Here are made-up elements, facts about them, and rows of numbers that follow some of those facts. Name the element behind each unnamed row.

There are 2 kinds of fact about the elements: γ, ψ.
bigun γ [muzar nefa drubon nidrom mafles gropletu skistedrar]
flanon γ [rekles plaba stevek drifun drino]
flitras γ [skistes skistedrar gramustik bretos zuklol]
flotra γ [brebrir trutal grobrer drelobo kopleruk]
fludiram γ [klizal momar dekem]
fustak γ [popu fostosik gramustik kevul]
gamul γ [malor fibrobra skistes gropletu lugom vetren]
gavi γ [netrek makis bodelem kaseli plaba rulus dristos mafles flopi]
gedon γ [zeplekan drubon voflugril flofak skistedrar trevotul siklol broklur]
gidrel γ [malor nefa fasko koflen lugom]
grafum γ [pludil briklam malor dredrize bodelem trasam plaba tumoru]
kabam γ [brebrir zoves voflugril greklibu kevul zuklol]
kemem γ [gropletu bretos siklol]
ketraze γ [gitrar lamu tafum drino]
klogor γ [mogidruk tronan]
klomak γ [vusti skedra drelobo lugom drifun vetren]
kuni γ [mibrer dekem tronan grobra]
liseplu γ [kuzar duzen pupur soriman grobra]
neto γ [skuvu]
pebro γ [plaflun fasko bogi kopleruk]
pemo γ [buzam dufur drubon trasam]
pesul γ [stanim skuvu vigrer plostak siklol vetren]
plakos γ [kuzar popu guklo fatren poplu drisin]
pliflil γ [zeplekan guklo mibrer zuklol]
rafik γ [mazefam dreno grigi dradra]
rekis γ [muzar plaflun dufur brabik kaseli]
ruzetral γ [gitrar plabrebrul guklo klogran megrerus tumoru]
sidro γ [mazefam stanim fasko zuklol]
skaran γ [pludil drigrur stefledos]
soplus γ [malor skistes bretos]
stavipan γ [duzen binem stanim fatren rekles voflugril gramustik]
stukinik γ [klizal dristos flopi]
sukli γ [drubon trasam tratrimes broklur]
tebram γ [kuzar renor plabrebrul mustim vugos lugom drifun guplum]
trepe γ [klizal pupur drelobo klista gropletu]
troflum γ [kuzar lofu skeran trutal vigrer voluk siklol]
vamul γ [skoniflun muzar brebrir tafum]
vepus γ [fasko greklibu]
zistos γ [lofu dreno koflen flita siklol]
zubril γ [vusti griflan mogidruk]
ψ a <- bigun briklam dekem dradra drigrur drino drubon dufur fasko fibrobra flita flitras flopi flotra fostosik fustak gamul gedon gitrar gramustik griflan grobra guklo guplum kaseli kevul klista klizal klogor klomak koflen kuzar lamu liseplu mafles malor mazefam mustim muzar nidrom pebro plaba plabrebrul popu pupur rafik rekles renor siklol skaran skistedrar stavipan stevek sukli tafum tebram trasam tronan trutal tumoru vamul vepus voflugril voluk zeplekan
ψ b <- binem brabik bretos buzam drifun dristos duzen fatren fludiram grafum grigi gropletu kemem ketraze klogran kopleruk makis momar neto pesul plaflun pliflil ruzetral sidro skoniflun skuvu soplus stanim vugos vusti zistos
ψ d <- bodelem brebrir flofak gavi grobrer kuni lofu megrerus netrek plakos poplu rekis soriman trepe
ψ c <- bogi drisin flanon greklibu lugom mibrer mogidruk nefa pemo plostak rulus skedra skeran skistes stefledos tratrimes trevotul troflum vigrer zoves zubril zuklol
ψ e <- broklur dredrize drelobo dreno gidrel kabam pludil stukinik vetren

Some elements and their rows:
kemem: [ 22   2 -24 -28 -14   3 -39 -38  30  17 -24  13   9 -32  80   3 -23  34
   4   3 -10 -17  -9  29  13   8  20 -24 -12  13  15  41  16  68  28  54]
kuni: [-30 -28 -23 -47   4   8  -1 -36  -4  46 -42  10  10 -43  33  -8 -18 -15
  30 -14 -17 -16  -6  26 -13  -3  46 -20  -4 -12 -27  -1  56  26  12  53]
momar: [-23  -1 -22 -28 -24 -26 -12 -15   4  27   7  -7 -13 -44  36 -11  -6  34
   2   1 -36   9  -8  31  27  19  43 -32 -10  -8  -1   7  39  55  18  36]
dredrize: [-40   1 -22 -35 -19  -9  -5 -18  12  29  26  15 -33 -35  14  -6 -27  31
   3 -10 -46  15 -10  31  -1  17  23 -25  -8  14 -23  20  29  23  14  66]
vamul: [-13 -14 -33 -22 -16 -20   1 -49  28  21   5  19 -26 -32  41  22 -33   9
  27   8 -46 -45  -2   7  13 -12  33  -1  -7  15 -25  -6  -2  30  -7  40]
bretos: [ -8   2 -22 -51 -22 -22 -31 -24   3  19   8   2  -8 -37  58  10 -18  38
 -13  18 -19  27 -17  25  17  20  43 -38 -20  15   9  36  29  57  29  49]
nidrom: [-30 -17 -32 -46 -10 -10 -16 -42  12  31  34  14 -27 -21  18  11 -24  20
  10  18 -45   9  -7  18  22  10  45 -22 -10   5  -6  -2  10  44   8  46]
stefledos: [-24 -26 -26 -22 -20 -34 -10 -39  11  31  13  17 -31 -22   3  14  -6  32
   3 -13 -34  19  -1  22   8  29  53  -6 -13   7  -3  24  43  29   2  49]
fludiram: [ -3  -7 -19 -18 -21 -15 -12 -19   9  36 -26  -6   5 -62  71 -17  -3  10
   6 -15 -20 -40  -4  24  25   8  31 -18  -7  -4 -12 -11  40  45  18  34]
dufur: [-33 -21 -31 -41 -14  -8   3 -45   9  31  35  13 -29 -14   9  13 -23  19
  18   9 -53   0  -7  17  23  12  42 -18 -11   9   1  -1   0  45   7  47]
skoniflun: [-22   1 -28 -24 -28 -33  -1 -17   7  16   8  -5 -22 -39  30  -1 -16  39
   7   0 -42  13  -9  28  23  11  43 -29  -7  -4  -3  16  27  57   9  39]
bodelem: [-43  -9 -47 -43 -12 -12  -6 -18   0  32  -4  10 -23 -22  10  22 -19  19
  16  -3 -48  21  -1  32   7   9  54 -25 -16   4 -48  26  18  37  14  41]
pliflil: [ -5  -6  -2 -34 -20 -32  13 -44   4  12 -28  -4   4 -55  56  -7 -25  17
  19  13 -16 -18 -24   9 -12 -10  34 -23  -5   1  12  17  53  40   2  47]
fatren: [-29   2 -23 -24 -27 -36 -10 -24   6  14   4  -9 -25 -37  30   4 -21  42
  11  12 -33  19 -16  26  12   2  40 -30  -7 -12   5  21  40  49  10  37]
flita: [-28 -17 -30 -41  -6  -7 -23 -42  24  28  32  16 -30 -15  16   7 -24  22
  12  16 -40   9  -8  20  21  12  45 -22  -4  -8  -5   1  18  49   4  50]
flitras: [  4 -14 -14 -67  -5 -12 -23 -65  14  20   3  26  -2 -39  73  33 -38   2
  -1  41  -8 -18 -18  -3  -9  -4  38 -18 -20  39  -5  20  16  32  10  59]
kevul: [-29 -10 -24 -45 -10 -25 -12 -46  14  23  30  16 -29 -27  18  18 -24  21
   7  31 -40   1 -13  11  10   4  48 -20  -8   3 -17  -2  22  36   0  46]
soriman: [-41  -7 -43 -41  -5 -10 -14 -20   4  31  -5  15 -21 -20   3  15 -18  21
  15   5 -43  21  -4  31   3   6  53 -25 -13 -11 -42  24  32  38  13  41]
klomak: [-18 -26 -33 -24 -12  11 -36 -48  41  28   3  15 -45 -45  60  18 -57 -11
  35 -29 -17  -5   1  11  12  -4  44 -13  -2  -5  -4   1  -1  32  -8  58]
vetren: [-35   3 -26 -33 -15   1 -26 -17  31  28  23  21 -41 -32  22  -8 -36  33
   4 -20 -36  25  -8  34   2  15  25 -26  -6   3 -26  27  28  29  13  72]
gamul: [ -2 -23 -33 -49 -12  16 -49 -53  35  26   7  23 -28 -45  85  28 -52 -13
  11 -16  -5   3  -1   5   9   8  45 -22 -18  26   2  20 -11  40  12  69]

Which element is each row?
No name comes twice in this set of rows, the named rows included.
[-10 -18 -14 -46 -13 -50   1 -49   7  23  10  25 -20 -31   8   9  -7  34
 -15  18 -29  14 -14   9  -9  28  63  -6 -16  17 -17  27  61  27  -4  49] -> zuklol
[ -4  -8 -20 -45 -22   9   3 -31  41  18  -1  29 -35 -63  57 -17 -64   3
   3 -53 -33  -1  -2  17 -12  15  37 -19  -6  30 -36  30  13  36  -3  84] -> gidrel
[ -3 -24 -30 -41 -14   9  -2 -59  18  33   7  21  -6 -20  48  18 -28   7
  24   3 -43 -40  -1  14  16   0  29  -9 -20  32   8  10 -19  48  16  55] -> bigun
[-26 -11 -25 -49  -7 -19 -10 -49  15  22  29  17 -26 -19  12  13 -23  23
  11  33 -42   0 -14  13  12   5  45 -19  -8   0  -7   3  21  39   2  46] -> voflugril
[-36 -24 -26 -45  -6  -5 -14 -44  14  32  30  11 -32 -29  15   2 -26  12
  18   8 -34  16 -10  19  18  13  49 -25  -6 -10   5  -9  22  41   2  54] -> griflan
[-22 -27 -28   2 -27 -33 -14 -49  21  25 -15  11 -39 -37  36  36 -24  16
  28 -33 -21 -11   0  10  -5   0  38  10 -13   9  -3  30  25   4  -9  49] -> flanon
[-16 -20 -31 -15 -11 -25 -30 -41  29  28   9  24 -28  -8  -4   8  -4  44
   4  -6 -31  17  -2  30  11  30  47  -3  -8  -7   0  31  44  38   3  49] -> vigrer
[-25 -13 -49 -26 -15  -8   1 -21   5  35 -30  13 -10 -36  42  26 -20   1
  25 -18 -43 -31   8  24   5  -6  37  -8 -19  13 -59  14   4  25  12  37] -> gavi
[  1  -5 -21 -14 -17 -11 -14 -36  33  14 -24   0 -11 -33  49  -9 -31  31
  29 -13 -28 -16  -8  26   7  -7  26 -19   4 -13  13  24  30  59   6  48] -> neto
[ -7 -14 -33 -23 -10  -7 -14 -47  40  21   2  23 -27 -38  46  10 -38   7
  21   0 -38 -41   2  10  17  -6  38  -3  -2   1 -31 -12   5  40 -12  42] -> flotra
[ -5 -44 -23 -17 -27  -8  30 -64   4  35 -10  12  -4 -12  12  15 -11  23
  35 -36 -48 -26   0  22   1  15  33   7 -23  36  35  36   8  33  14  60] -> pemo
[-16 -14 -46 -32 -15  -4  24 -31  11  30 -32  15  -9 -26  27  17 -28   9
  29 -19 -55 -28   5  23   0  -6  43 -10 -17  17 -50  22   1  41   7  43] -> rekis
[-18 -28 -29 -29 -21 -26  -9 -39  15  32  15  22 -31 -22   8  10  -9  32
  -3 -19 -36  23   1  23  13  38  59  -6 -18  15  -6  29  34  36   6  52] -> nefa
[-30 -11 -21 -27 -25 -18  -9 -21   8  26   6 -14 -27 -43  31 -13 -23  27
  16 -18 -31  28 -10  30  17  15  49 -36  -6 -18  17  13  37  53  13  48] -> vusti
[-13 -15 -19 -34  -4 -21 -12 -62  25  14  -3  19 -20 -31  41  26 -39  12
  29  27 -23 -32 -16   1  -8 -21  32  -8  -2   3  -5   7  21  24 -10  51] -> stavipan

Now the same elements, written a new way:
Some elements and their rows:
bigun: [-14  14  27 -10  13  42   0  32  31 -15   7  17  28 -12 -67  16  14  -4
 -45   9 -31 -13 -16 -14 -38  24   3 -31 -36  -2]
kevul: [ 13   3   8   7   3   5 -10   0  10 -18 -10  23 -16 -23 -27  19   0  -4
 -41 -14 -10  -6 -26  26 -23  15  -9 -35 -39  22]
renor: [ 14  -7   8  13   1   7   0  -2  10  -9 -14  14 -14 -25 -36   6   3  -7
 -29 -10 -12 -11 -27  26 -13  16  -9 -32 -30  24]
rafik: [ -5  23   9  25  -1  27   7  27  10  -7  12  27   9 -23 -58  28 -12   7
 -27  -7 -38 -20   2  11 -40  22   1 -22 -27  11]
pupur: [  4   1   7  12   3   5  -8   0  13 -13 -11  11  -9 -31 -32  -5   4  -6
 -38 -13 -10  -9 -19  22 -11  14  -2 -32 -33  26]
skaran: [  5  15  26  15   3  33   5  14  20 -12  -1  12  11 -19 -51  19  -6   4
 -24  -7 -33 -21  -2   0 -50  18  -3 -26 -21   2]
vepus: [  5  22  22  38   8  43  13  35   2  -6  41  38  13  -4 -49  45 -30   8
 -29 -12 -39 -23 -21  20 -50  31 -20  -5 -37  32]
vamul: [  4  21  29   8  -5  38 -19  19  22 -26  14  29  17  -5 -41  18  -3  -2
 -27 -12 -33 -28  -7   1 -59  23   8 -36 -28  12]
fibrobra: [  6 -10  11  13   8   5   2   2  11  -8 -13  15 -12 -23 -39   2   5 -10
 -34 -12  -8  -4 -31  21 -12  12 -11 -28 -33  23]
mustim: [ 13  -5  10  13   0   6  -1  -3  11 -12 -16  12 -15 -26 -37   5   2  -6
 -29 -12 -10 -10 -28  25 -13  17  -8 -31 -30  24]
drigrur: [ 14  -3   9  10   2   8  -3  -1  13 -10 -12  12 -13 -28 -35   8   3  -5
 -31  -7 -11  -8 -29  24 -13  18  -9 -30 -35  25]
voluk: [  7  -2   2  14  -2   4  -5   1  10  -9 -11  16 -14 -28 -40   7   6  -8
 -30  -7 -12 -10 -25  28  -8  17  -4 -30 -35  26]
sidro: [-15  17  14  28  18  16  22  35  16 -19  34  55  16 -25 -45  58 -49   8
 -27 -11 -39 -25 -16  24 -58  19 -12 -24 -50  28]
pliflil: [ -6  23  10   0  20   8  18  22  30 -25  -2  34  10 -42 -29  50 -45  16
 -36  -5 -32 -18   8   7 -64   9  -9 -42 -44  -2]
vugos: [ -1 -15  13   5  10  -5  12  -5  25 -16 -15  20  -3 -39 -32   9 -12 -12
 -15  -5 -12 -18 -28  29 -16  11  -3 -41 -40  34]
stanim: [ -7  -9   0  13   9 -11   7   5  19 -18  -5  34  -6 -42 -36  23 -18 -10
 -21  -5 -16 -18 -29  38 -15  11  -4 -43 -48  36]
grigi: [ -3  -9   8   3   9  -3  11   0  23 -16  -7  24   0 -42 -32  11 -17 -10
 -20  -4 -13 -18 -31  29 -12  13  -4 -39 -48  38]
kemem: [-54  -3   3  15  31  -5  20  37  29 -15   1  36  31 -35 -82   7   1  -6
 -42  -7 -28  -9  -6  -5 -47   3  22 -39 -44 -11]
flanon: [ 17   7  41  14   5  17  -1  17  19  -1  -7   7  17 -22 -42   8 -13  -5
  12 -14 -32 -42  -5   2 -74   6   4 -49 -27  -5]
troflum: [-18  19  -8  29  -8  -9  -6  39   9   4   1  22  16 -37 -83  15   1   0
   0  -3 -41 -40   9  18 -43   7  26 -50 -35 -12]
stukinik: [-23  32  31  -4  16  14 -13  13  19 -14  29   4  42 -15 -31 -23  -9   5
 -39 -17 -16 -25  26   0 -55  32  17 -39 -43  30]

Which element is each row?
No name comes twice in this set of rows, the named rows included.
[ -6  24  24  29  -4  32 -11  24  11 -17  19  29  18  -9 -49   9  -6  -2
 -24 -16 -35 -28   3   8 -52  22   9 -26 -26  19] -> flotra
[ 12   0   6  11   5  10   8  -1  13  -4 -12   4 -13 -32 -35   8  -5   0
 -31  -3 -11  -7 -23  26  -7  16 -14 -24 -30  27] -> griflan
[  1  -8   4 -20  11  -7   4  -6  17  -2  -3   6   2 -30 -48  23   9   3
 -26  11  -6 -17 -24  26 -15  32 -11 -48 -47  30] -> broklur
[ -3  -8  14   4   9 -14  -2 -11   5  -4   5   5   6 -21 -41  -7  -1  -4
 -23 -14   0 -19 -14  29 -24  26   0 -40 -36  44] -> drelobo
[-32 -20  33  14  56   3  42  30  32 -12  -9  28  26 -25 -64  12 -18  -5
 -45 -19 -17   4 -25 -16 -74   0  -7 -29 -43  -9] -> soplus
[ 10   3   2   2   4   4  -3   3  12 -13 -14  17 -16 -29 -33  19   2  -3
 -41  -3 -11  -5 -25  23 -10  16 -12 -33 -37  16] -> zeplekan
[  8  26  23  16  13  13  34  24  14  23  -4 -13  19 -46 -47  12 -37  16
  -3   6 -36 -28  13   4 -38  13 -16 -24 -34   1] -> zubril
[ -9 -12  36  30  29  18  42  20   7  14  30  15  32  -5 -77  25 -16   5
 -13 -15 -24 -22 -22  14 -67  33 -16 -15 -28  27] -> gidrel
[ 13  -1  13  33   7  22  10  16  -3   0  26  31  -8 -13 -37  28 -16  -6
 -29 -11 -17 -11 -49  42  -8  27 -28  -8 -43  51] -> fasko
[  7   4  14   5   2  13 -15  -2  15 -16  -6  14  -4 -21 -26 -13   4  -9
 -38 -11  -8  -6 -21  19 -10  17  -3 -29 -37  32] -> flopi
[-36   2  -8  34   0  -5  18  32  22 -15   2  37  19 -41 -88  27 -10  -1
  -8  -4 -43 -36   6  21 -41  11  28 -40 -29   2] -> pesul

